Each point has 4 slots.
Slot 1 runs from 0 to 1 cyclically.
Slot 2 runs from 0 to 2 with no wrapping.
Slot 3 runs from 0 to 3 with two ends.
Slot 4 runs from 12 to 13 cyclically.
Steps: η is +1 on slot 1, -2 on slot 3, +1 on slot 4; β is +1 on slot 1; ρ is +1 on slot 2; ψ is -1 on slot 3; α is +1 on slot 3; ω is +1 on slot 4.

Each walk starts at a row, and each symbol moves it to the next point.
Answer with the point's row; about right is enough.
start 15.2	15.2	-27.4	-9.1	2.3	2.8	8.9	4.6	4.7	17.4	3.9	-16.7	8.5	-1.8	-0.3	20.2	-13.6	6.7	-10.6	0.4	11.9	-14.9
η -> -12.3	-3.3	-8.0	15.3	2.1	-21.0	12.2	12.4	11.8	-23.6	-5.1	20.5	-19.1	-3.5	4.4	7.2	9.1	-2.3	3.4	22.7	10.4	3.8
β -> -10.2	-4.4	-10.5	13.6	-3.9	0.0	15.4	-1.1	4.1	-4.8	-16.7	15.5	1.4	-4.0	-4.3	7.8	-11.0	4.9	7.9	19.1	23.0	2.2
ω -> -1.6	-3.9	5.2	10.6	-6.3	-13.3	16.1	11.8	-6.5	22.6	-31.5	7.0	6.2	-8.4	2.0	20.4	-34.4	1.6	-12.1	6.3	18.5	-1.6
ω -> -13.5	2.7	-5.2	12.9	10.4	-16.3	1.5	-1.7	2.6	0.6	-9.9	12.6	-13.9	1.1	-8.3	15.2	-17.6	3.2	-1.6	20.1	20.3	-6.1
ψ -> -15.4	9.4	-22.9	15.4	7.4	-15.7	3.9	-7.3	-8.9	3.5	-6.7	4.7	10.3	-7.1	-2.6	15.5	-1.8	-6.5	7.4	36.5	21.2	-7.4
ρ -> -23.1	-7.3	0.7	-14.0	6.9	-3.9	-4.4	-20.3	0.7	18.7	5.5	-3.7	13.5	-3.7	-7.9	-11.5	2.0	-1.2	0.2	21.5	10.8	-0.8
ρ -> -20.9	-9.3	0.5	-1.4	-1.7	3.5	-10.3	-14.6	-13.3	8.6	15.2	-3.7	1.8	-7.4	-13.2	-16.4	-7.1	-15.6	6.2	5.0	-11.2	0.3
β -> -10.4	-12.9	8.4	-6.9	-4.5	0.9	-8.5	-2.1	-13.8	-32.9	17.0	11.0	-0.7	0.0	4.1	-16.2	8.9	-19.7	4.0	1.2	-9.5	10.4
β -> -22.5	-11.4	-1.3	11.2	0.9	-1.6	-11.8	-25.6	-15.5	6.0	24.7	-10.8	9.0	0.6	-0.9	-18.5	-18.8	-15.7	3.5	3.2	-6.1	-2.0
α -> -17.1	-11.1	5.1	36.3	0.4	-1.8	-14.7	-11.1	0.1	-1.2	9.1	1.8	9.6	3.1	-12.8	-15.4	-2.1	-13.0	9.2	0.5	4.5	8.3
ω -> 3.4	-19.0	7.0	32.0	-6.2	6.4	-7.1	-2.8	-10.6	10.7	-1.3	-10.1	3.2	-4.4	-3.3	-2.1	-30.5	-5.8	1.6	-14.3	-19.9	-9.6
ω -> -4.1	-15.5	7.2	28.6	6.8	3.0	-8.4	-13.1	-11.7	-9.5	-3.0	7.6	-4.7	-2.2	-19.2	-17.5	3.5	-14.7	12.5	-7.1	3.9	10.3
ω -> 4.7	-22.1	10.3	25.0	-8.8	0.6	0.8	1.6	-11.3	17.9	7.3	-18.4	7.3	-3.6	1.9	-3.8	-30.0	-6.3	-1.9	-9.1	-8.5	1.6
β -> -3.3	-20.3	15.9	7.9	-8.7	13.0	-10.8	13.5	-8.7	-9.2	14.2	-4.9	-7.4	-5.5	-1.9	-3.5	-10.3	-15.2	14.0	-24.5	-22.7	2.7
β -> 3.3	-7.1	11.4	22.2	-5.1	-4.8	-1.5	-5.4	-7.4	8.1	4.2	3.7	4.5	0.4	-14.2	6.1	-33.1	-2.8	0.1	-18.1	-15.7	3.8
start -6.9	2.9	-3.0	1.7	1.0	-3.1	10.9	10.0	2.4	-25.6	-11.4	20.1	-23.9	-11.8	6.5	5.9	6.4	0.2	5.5	22.7	19.5	-3.6
ψ -> -11.8	-1.8	-9.9	-14.9	-9.0	-3.3	9.0	4.5	-10.4	-19.9	0.3	5.7	-10.4	-14.6	17.1	25.4	10.4	-10.6	12.5	25.7	6.4	-10.1
α -> -1.5	8.1	-0.2	9.8	1.5	-10.8	5.1	10.2	-1.0	-21.7	-14.0	25.1	-7.8	-11.3	7.6	-1.2	12.4	-12.6	1.1	19.7	13.3	0.2
α -> -4.1	11.7	-0.1	11.9	6.8	-4.5	7.4	19.0	-0.3	-16.2	-16.3	12.7	-10.5	-2.7	7.3	5.6	19.1	5.7	-0.8	21.8	27.6	0.1
α -> -2.3	17.5	-14.2	-12.0	8.5	-1.5	4.4	5.2	4.5	-23.0	5.8	10.3	-9.0	-3.0	4.1	6.3	35.9	6.5	-5.2	11.8	20.0	-5.6
ω -> 16.2	5.4	-16.2	-32.1	6.6	4.7	8.1	24.5	2.5	-7.6	7.8	-10.7	-2.6	-4.2	10.5	21.4	5.2	-0.5	-8.8	-1.7	7.7	-11.4
ρ -> 26.0	6.2	6.1	-30.2	-2.6	1.9	-2.1	3.6	-0.3	2.4	0.6	-20.9	1.6	12.6	19.0	8.2	22.5	8.3	-5.1	-21.5	-19.0	-3.7
η -> -17.0	-4.8	7.7	22.3	4.7	-12.2	-14.8	-20.6	18.1	15.5	-25.9	10.6	-0.7	6.3	-8.6	-14.8	-5.3	1.9	-6.0	5.3	11.5	0.7
ψ -> -13.9	-6.5	1.5	-11.4	17.2	-16.1	-11.4	-29.9	-11.9	30.7	-7.0	7.7	3.1	4.6	-13.2	1.8	-0.1	-19.3	5.0	26.0	4.1	-9.0
ω -> 10.2	-3.7	-0.6	-14.1	-1.7	3.2	0.4	-7.0	-4.4	19.0	-8.1	-17.0	27.4	-2.2	1.2	19.5	-15.1	3.3	-2.7	-3.8	-5.5	-4.8
ρ -> -5.3	-17.4	-3.0	-3.7	-19.6	8.0	1.1	0.7	-9.7	12.6	21.6	-17.4	13.8	5.3	-20.7	-2.1	-27.9	-12.4	0.1	5.6	-24.2	-4.9
α -> 5.7	-18.2	17.0	18.3	-1.4	3.8	0.1	-5.2	-5.0	16.0	-3.7	-3.4	1.7	-3.6	-19.8	-8.5	-32.6	-8.4	9.3	-11.2	-3.3	-1.7
β -> -3.1	-16.2	12.7	11.0	-13.3	0.3	7.5	8.1	-2.6	-9.1	10.1	0.5	-19.3	-9.3	8.2	-8.0	-11.0	-9.2	2.4	-14.2	-14.8	-0.5
α -> 9.6	-11.3	13.4	6.0	-7.3	18.5	-7.9	13.0	7.5	-8.8	16.7	3.0	-15.6	-6.4	-0.9	-17.2	-8.1	5.0	2.7	-27.1	-22.6	11.3
β -> 18.1	4.1	0.2	13.5	-2.2	17.6	-13.4	1.1	2.7	9.0	7.0	-2.4	8.9	10.4	-12.7	-3.6	-29.1	8.0	4.8	-20.4	-18.1	-2.1
η -> -13.7	-19.3	5.5	-2.9	1.5	-5.5	-9.0	-8.7	-4.7	-13.6	34.6	1.5	-14.0	-7.1	1.1	-7.7	12.9	-23.4	22.7	6.5	-16.4	9.0
start -18.3	-2.7	1.8	-12.8	12.3	-7.6	-7.0	-23.1	-5.9	17.9	-3.9	-8.3	14.9	8.1	-2.3	-10.2	1.5	-7.3	0.7	12.0	7.4	-2.5
α -> -18.4	-5.6	12.4	22.8	9.2	-5.0	-5.1	-18.5	1.1	12.3	-15.9	19.0	0.8	8.8	-3.7	-22.6	-7.8	4.7	-3.2	12.1	10.2	4.2
ω -> 10.6	-15.5	17.3	12.6	-4.4	1.4	6.3	-10.4	3.1	25.5	-21.1	-1.5	17.9	10.8	5.9	3.2	-22.7	-1.0	-16.6	-11.1	-14.2	1.9
ω -> -19.9	6.6	12.5	11.7	2.7	2.8	-1.9	-18.3	-0.4	13.3	-24.2	23.6	7.1	12.1	-2.8	-14.3	-9.3	-3.9	3.3	14.5	15.1	2.8
β -> -23.5	-15.8	15.3	1.5	8.4	-5.3	-15.2	-8.6	2.4	-12.5	-7.7	17.5	-12.4	-0.8	7.5	-16.0	26.8	-3.3	1.8	0.5	5.2	8.4
ψ -> -20.1	-13.3	9.5	-25.5	0.0	-5.5	-1.3	-5.5	-15.5	-10.6	-1.3	-0.9	-2.2	7.3	21.1	-9.3	28.7	-7.7	9.0	9.0	-2.0	-3.6
α -> -13.4	-4.5	28.1	8.5	8.3	-8.0	-7.1	-7.5	-0.9	-10.0	-8.5	16.5	-19.2	-0.9	9.6	-12.2	26.7	-4.8	11.8	2.3	1.3	8.6
ω -> 7.3	-21.7	20.7	-3.0	-6.3	1.7	11.7	8.2	9.1	0.4	-14.5	-5.6	-6.6	-3.2	14.7	8.2	1.5	8.2	2.7	-9.3	-8.5	-14.7
ψ -> 16.5	-13.3	6.2	-25.3	-15.1	13.1	9.9	0.0	-4.5	1.6	5.1	-13.7	-2.0	10.1	14.1	16.7	2.1	-7.2	7.3	-7.5	-12.2	-1.7
ω -> -14.0	-11.9	5.2	-25.9	1.9	-14.4	-5.6	-4.4	-7.5	-6.3	1.9	-1.5	-5.0	15.2	17.0	2.5	32.1	-6.9	3.6	11.3	1.4	0.7
β -> -16.4	-5.4	2.5	-15.9	10.3	-6.0	-9.9	-17.8	-3.2	18.7	-6.5	-17.4	19.2	8.9	-4.5	-8.5	5.0	-14.8	2.2	19.1	9.7	-8.9
ω -> 5.7	-12.3	3.2	-17.2	-0.3	-2.1	6.7	-8.3	-14.3	29.8	-6.6	-13.5	16.1	7.2	0.6	12.0	-23.2	2.9	-6.2	0.1	-9.0	-2.3
ρ -> 6.4	-9.5	-0.6	1.3	-5.7	-2.4	2.6	-6.8	-17.3	9.8	24.9	-12.3	8.7	2.3	-3.3	16.5	-30.9	-11.0	-1.7	-10.4	-17.2	-4.4
ω -> -22.2	-26.6	3.8	2.8	6.7	3.7	-2.1	-18.0	-20.4	-1.7	23.8	-1.6	12.6	1.7	-3.9	-12.3	-15.5	-10.1	17.4	11.8	-17.8	1.9
ω -> -1.2	-14.8	-0.7	0.7	-1.8	-1.4	0.7	-8.6	-21.2	11.1	13.7	-14.3	2.8	10.4	-17.0	5.8	-39.3	-9.0	6.5	-8.2	-24.6	-4.9
α -> -4.8	-18.3	16.2	21.9	-2.5	-1.1	-3.3	-7.2	-14.9	7.4	12.8	-0.7	13.5	-1.7	-9.8	5.6	-21.9	-4.8	1.0	-14.1	-7.8	-9.0
start -8.1	0.3	-1.4	-24.4	17.6	0.3	-10.1	-7.5	-1.9	-12.5	-0.7	-5.7	-11.8	2.5	0.8	-11.4	40.4	8.0	-4.2	3.0	-2.5	4.5
ψ -> -0.8	12.9	6.3	-0.6	12.8	-3.1	-10.6	-2.6	9.9	-16.7	-14.3	12.0	-11.5	-3.3	-6.9	-16.9	37.1	10.7	16.5	-11.9	8.4	-3.1
β -> -2.2	10.1	12.3	11.4	8.8	-10.5	-6.4	-4.2	8.3	12.3	-18.7	8.6	-2.7	11.2	-7.7	-22.6	13.6	12.6	-6.2	-4.2	13.2	15.3
ψ -> -22.9	-2.4	7.7	18.1	12.5	3.5	-12.1	-21.1	12.0	20.6	-12.9	6.4	9.9	6.1	-5.1	-19.2	5.8	5.3	2.9	7.7	6.0	2.3
ψ -> -17.0	1.0	-3.8	-5.1	7.7	-12.6	-12.0	-35.4	-7.5	10.4	-11.2	-16.2	19.0	5.5	-2.7	-3.1	7.1	1.6	-10.6	13.4	12.1	-12.4
ω -> 4.4	-9.0	0.2	-10.1	1.1	-4.7	1.7	-11.2	-17.1	28.6	-7.6	-26.2	15.3	4.6	0.3	15.2	-17.8	3.9	-4.3	6.0	-11.8	-15.9
α -> 2.6	-1.9	20.3	14.5	-6.1	-5.7	3.3	-0.1	1.9	13.0	-17.1	-9.2	10.1	-2.5	0.5	1.2	-38.7	3.4	-14.2	-8.0	-9.5	-1.0
ω -> -21.1	-3.5	0.1	20.9	6.6	-6.0	-1.3	-23.3	3.9	9.1	-18.2	11.8	7.9	2.3	-12.7	-21.4	-0.6	-2.6	0.8	3.3	18.5	4.2
ψ -> -27.1	-10.9	3.3	-11.3	2.4	-6.2	-1.2	-29.8	-7.6	24.1	-6.5	0.4	14.4	6.9	-1.1	-10.0	12.5	-10.2	3.6	10.8	15.0	-10.0
β -> -12.5	-9.9	7.3	-18.1	4.2	-6.3	-2.3	-17.8	-1.5	-10.5	7.1	7.6	-9.3	-3.0	18.6	0.1	27.8	-12.6	10.0	5.8	3.2	0.9
α -> -19.1	-5.9	25.1	-1.0	7.4	-7.4	-3.8	-10.2	14.0	-11.8	-10.4	18.0	-14.4	4.3	4.7	-12.5	22.7	-0.7	9.7	3.2	7.3	2.8
ρ -> -19.9	-24.5	9.6	19.3	-4.4	-0.8	-13.0	6.4	-7.8	-17.8	14.4	13.0	-18.0	-5.6	-12.7	-9.0	15.7	-5.3	15.2	-6.5	-3.5	4.4
ψ -> -21.5	-22.8	7.0	-1.9	-0.8	-7.6	-7.6	-6.3	-4.1	-19.3	24.5	-0.8	-0.2	-3.8	6.8	-7.7	6.6	-8.6	12.4	9.0	-15.1	-1.9
β -> -17.5	-17.4	-7.1	10.9	-2.0	5.2	-13.1	-12.5	-23.8	0.8	23.3	-3.2	1.4	10.7	-17.4	-14.4	-18.3	-17.6	15.6	-2.0	-16.9	-0.3
ω -> 4.1	-21.9	4.2	-0.6	-19.7	1.9	3.3	-12.0	-17.4	11.8	20.0	-23.0	15.6	7.2	0.5	6.1	-28.2	-10.4	1.1	-6.8	-23.8	2.7
α -> 4.7	-14.5	22.6	26.4	-5.9	12.2	-2.1	-5.0	-8.9	-0.4	-1.6	-2.7	5.7	-5.5	-13.8	-13.2	-23.5	-4.2	0.6	-21.0	-13.5	13.3
start -12.0	-3.0	10.0	11.6	7.8	5.2	-8.1	-6.6	2.3	-18.5	16.8	13.9	-15.8	-4.1	-4.4	-17.4	19.5	-6.1	6.9	-13.5	-2.2	13.0
η -> -5.8	-18.1	-1.8	2.1	-3.2	-1.8	-3.2	-6.2	-17.1	12.9	11.1	-12.3	7.7	-4.5	-3.7	-3.7	-29.6	-10.0	8.6	-5.6	-12.1	-10.5
ω -> -23.5	-1.3	2.0	0.4	-1.0	-7.9	-9.5	-17.8	-18.8	6.9	15.2	0.2	9.0	-3.7	-9.5	-13.5	-11.3	-20.8	4.7	13.0	-14.1	3.4
β -> -19.9	-27.4	6.1	-0.8	-9.3	-1.6	-15.2	-3.0	-15.0	-28.3	30.7	-1.5	-9.2	-1.1	8.0	-15.1	7.8	-23.5	16.9	10.0	-22.2	5.8
β -> -26.2	-19.5	-2.9	9.5	0.2	6.7	-17.2	-6.7	-16.6	1.7	25.7	-7.6	6.2	-7.3	-18.6	-12.6	-10.0	-17.4	12.7	12.1	-11.9	-9.2
α -> -18.9	-13.5	10.5	26.1	1.0	4.2	-9.0	-19.0	-3.6	-8.5	-6.8	6.9	6.5	-6.5	-8.8	-20.4	-11.5	-6.9	16.1	0.5	-3.7	8.6
β -> -15.5	-18.1	25.7	15.7	-9.2	-4.6	-10.6	2.0	-9.1	-12.3	18.3	5.7	-7.6	-6.6	-7.5	-13.3	15.5	-16.6	6.5	1.6	-10.9	11.6
β -> -17.6	-10.8	19.1	29.3	-1.3	-7.1	-16.0	-17.3	4.2	-8.3	-1.0	5.9	-0.4	-2.5	-10.2	-15.6	-7.4	-8.6	10.5	0.2	-3.0	5.6
ψ -> -18.7	-10.2	1.7	15.4	7.7	5.5	-14.1	-19.0	-8.3	5.9	14.3	-7.9	12.5	-1.2	-23.1	-19.2	-9.6	-10.2	9.4	7.2	-3.6	1.6
β -> -19.1	-21.1	6.2	2.4	-13.2	3.7	-13.8	-9.5	-13.1	-18.1	19.4	-1.6	1.9	-3.5	0.4	-12.3	21.3	-14.2	13.5	-1.5	-16.3	0.5
ω -> -1.3	-19.6	9.2	1.8	-16.0	4.9	-8.8	10.6	-12.5	6.4	23.3	-8.2	-0.4	-8.2	5.1	6.1	-9.9	-9.9	-3.0	-11.6	-17.7	-5.7
α -> 2.6	-27.8	25.9	16.7	-17.1	13.2	5.2	13.3	-9.2	-9.3	19.0	-4.7	-10.8	-14.9	2.8	0.4	-8.0	-8.8	16.0	-17.0	-29.0	3.1
ψ -> 3.6	-27.6	0.0	1.0	-12.1	2.2	0.1	-8.8	-19.4	-3.5	21.4	-18.0	-3.4	-5.7	12.4	12.8	-8.1	-14.8	6.4	-3.0	-23.8	-7.8
β -> -2.1	-23.3	0.7	-0.8	-4.6	13.4	-3.5	-12.5	-18.3	4.2	12.5	-25.4	-0.1	-6.3	0.1	2.5	-26.6	-8.4	12.1	-4.1	-22.6	-2.7
α -> 12.8	-17.3	19.7	31.4	-4.7	7.5	0.0	-8.3	-8.3	21.7	1.2	-4.9	8.1	-8.7	-9.8	-1.4	-24.8	-7.9	1.0	-12.9	-15.0	-5.0
ψ -> 3.2	-13.8	2.7	-0.8	-10.6	2.8	-3.5	-8.1	-16.5	14.0	14.7	-10.2	14.2	0.6	0.2	16.0	-22.9	-5.8	-7.9	-3.5	-31.7	-6.4
start -0.2	22.8	-1.3	-8.1	13.0	0.0	-22.6	-21.8	4.9	11.3	-9.1	-11.4	18.7	2.6	-11.6	-23.3	39.8	1.5	-10.6	7.7	0.7	8.0
ω -> 18.4	19.1	-11.6	-15.7	-2.1	4.5	5.9	-14.8	-1.5	18.5	-0.5	-20.0	22.8	13.5	-11.3	0.2	-1.6	5.7	-4.6	-3.6	-10.4	1.7
ψ -> 12.1	5.2	9.3	-4.5	-2.8	4.4	-5.2	-7.1	4.9	18.1	-14.0	-0.3	9.9	16.8	-17.7	0.1	-13.2	9.0	-22.3	-15.5	-2.8	-1.8
α -> 25.7	9.2	5.3	-16.3	3.2	1.1	5.5	-5.9	-3.6	14.1	-13.4	-19.4	18.2	12.8	8.0	-3.9	-0.3	10.9	-12.6	-13.2	-5.1	-6.0
ω -> 4.8	19.4	0.5	-19.4	23.3	-7.2	-5.4	-11.2	4.8	15.7	-0.9	-7.8	13.6	12.3	-1.6	-15.6	14.5	-1.0	-6.3	-4.5	8.3	3.1
ω -> 15.9	9.4	-5.7	-5.1	10.3	7.9	-1.2	-13.2	-3.1	24.5	-10.6	-9.2	17.8	11.5	1.0	0.4	-3.6	11.0	-21.2	-5.8	2.1	-8.9
β -> 19.3	0.2	-0.5	-38.2	0.7	-4.6	0.0	3.5	4.8	0.9	7.5	-14.0	8.7	8.1	13.8	12.3	18.2	-1.2	-8.9	-21.9	-7.8	-5.5
η -> -15.9	-3.7	9.9	13.8	12.3	-8.8	-5.0	-14.4	2.2	0.3	-19.1	13.3	0.6	0.5	-14.8	-20.0	-9.4	14.7	0.9	11.1	17.4	-3.6
ω -> 10.0	-22.8	12.4	12.5	3.4	-0.7	9.8	-3.7	-4.8	33.1	-18.2	-12.8	12.1	9.8	-2.1	9.8	-31.8	12.2	-5.6	-6.4	-8.9	-0.5
ω -> -15.6	-6.2	15.4	15.6	10.8	-1.2	-9.5	-20.6	16.3	16.3	-26.9	9.7	-0.5	16.8	-11.4	-22.8	4.3	9.3	1.4	16.4	14.9	6.1
α -> -2.2	16.3	-1.3	13.5	13.5	7.7	-13.3	-18.1	15.2	15.7	-14.5	7.0	-2.1	12.5	-7.1	-26.1	8.1	4.5	-11.7	9.9	14.2	11.5
ψ -> -19.4	2.8	7.4	8.8	10.4	-15.0	-14.0	-22.4	7.8	16.2	-18.7	13.2	3.2	-3.2	-9.7	-17.8	1.2	-0.2	-9.2	1.5	6.4	0.2
ρ -> -20.2	-12.8	12.2	33.1	2.8	-1.0	-13.7	-13.8	-3.4	11.5	4.8	11.9	1.8	-14.5	-22.2	-21.5	-8.1	-14.8	1.8	-1.3	-4.0	14.5
β -> -20.8	-17.8	17.9	5.3	-5.8	1.5	-0.4	2.5	-5.9	-24.4	18.4	14.5	-13.0	-7.6	-11.9	-17.7	5.9	-12.4	18.3	8.3	1.3	2.9
ψ -> -20.9	-14.6	9.8	2.0	-4.1	-1.1	-10.1	0.9	-13.7	-16.1	15.4	1.4	-15.1	-1.6	-7.2	-15.2	16.3	-27.0	10.6	0.2	-20.7	-3.6
β -> -15.1	-24.0	2.2	12.0	-7.0	-10.3	-6.2	-23.6	-16.0	2.6	8.2	-5.7	7.5	-1.4	-16.8	-9.8	-9.1	-17.5	13.3	14.0	-16.6	6.3
start -17.4	-3.8	-4.4	-7.5	9.6	-4.8	-0.2	-19.5	-12.6	24.4	-4.2	-9.9	15.2	2.0	-3.1	-10.8	3.0	-0.4	-4.0	27.9	7.0	-1.5
β -> -25.7	-12.2	-1.2	-25.6	5.7	-9.1	-2.1	-7.1	-1.9	-9.6	4.3	-4.6	-1.8	5.4	10.1	-7.9	28.7	-12.1	13.4	4.0	3.4	-2.1
ρ -> -32.0	-21.3	13.8	-4.6	-5.2	4.9	-7.0	-3.7	-5.1	-11.7	26.2	-0.5	-6.8	-1.6	4.2	-7.8	16.0	-18.9	13.6	1.4	-10.0	-9.9
ω -> 14.0	-14.2	23.7	-1.3	-18.6	-3.3	-0.2	5.3	-14.1	-16.4	20.4	-6.2	2.7	-3.4	-1.8	3.0	-12.6	-17.4	0.3	-5.9	-26.9	3.7
α -> 2.0	-16.2	13.5	16.7	-14.4	2.1	1.5	15.9	-2.7	0.2	9.9	-4.4	-15.8	0.6	0.0	-3.0	-9.1	-12.0	14.2	-21.8	-21.6	6.9
β -> 2.4	-20.0	1.4	8.9	0.0	0.5	-3.1	-2.5	-14.0	12.2	13.0	0.8	5.9	1.5	-5.3	-1.9	-30.5	-1.5	1.4	-5.4	-16.7	6.4
ψ -> 11.6	-18.0	-2.5	-0.4	-6.4	0.2	1.7	-3.7	-22.5	12.9	15.2	-11.5	6.9	-0.1	-16.5	7.3	-32.4	-12.4	1.2	3.0	-19.6	-4.3
β -> 11.0	-17.2	3.1	-9.8	-12.6	8.0	0.2	4.2	-26.8	0.0	23.1	-12.2	1.3	-2.2	2.2	11.0	-6.7	-13.3	9.7	-11.0	-26.8	-4.9
ω -> -23.1	-13.2	13.2	-4.1	-9.5	11.5	-5.5	-5.4	-5.8	-8.1	27.3	6.0	-13.6	-8.4	-1.4	-17.4	14.1	-18.2	7.7	8.4	-13.7	2.7
ω -> -4.0	-20.6	4.5	3.4	-8.8	12.3	-3.4	2.4	-15.8	-2.7	16.2	-11.4	1.4	-11.3	15.7	9.6	-5.9	-11.8	7.6	-17.5	-27.1	-1.5
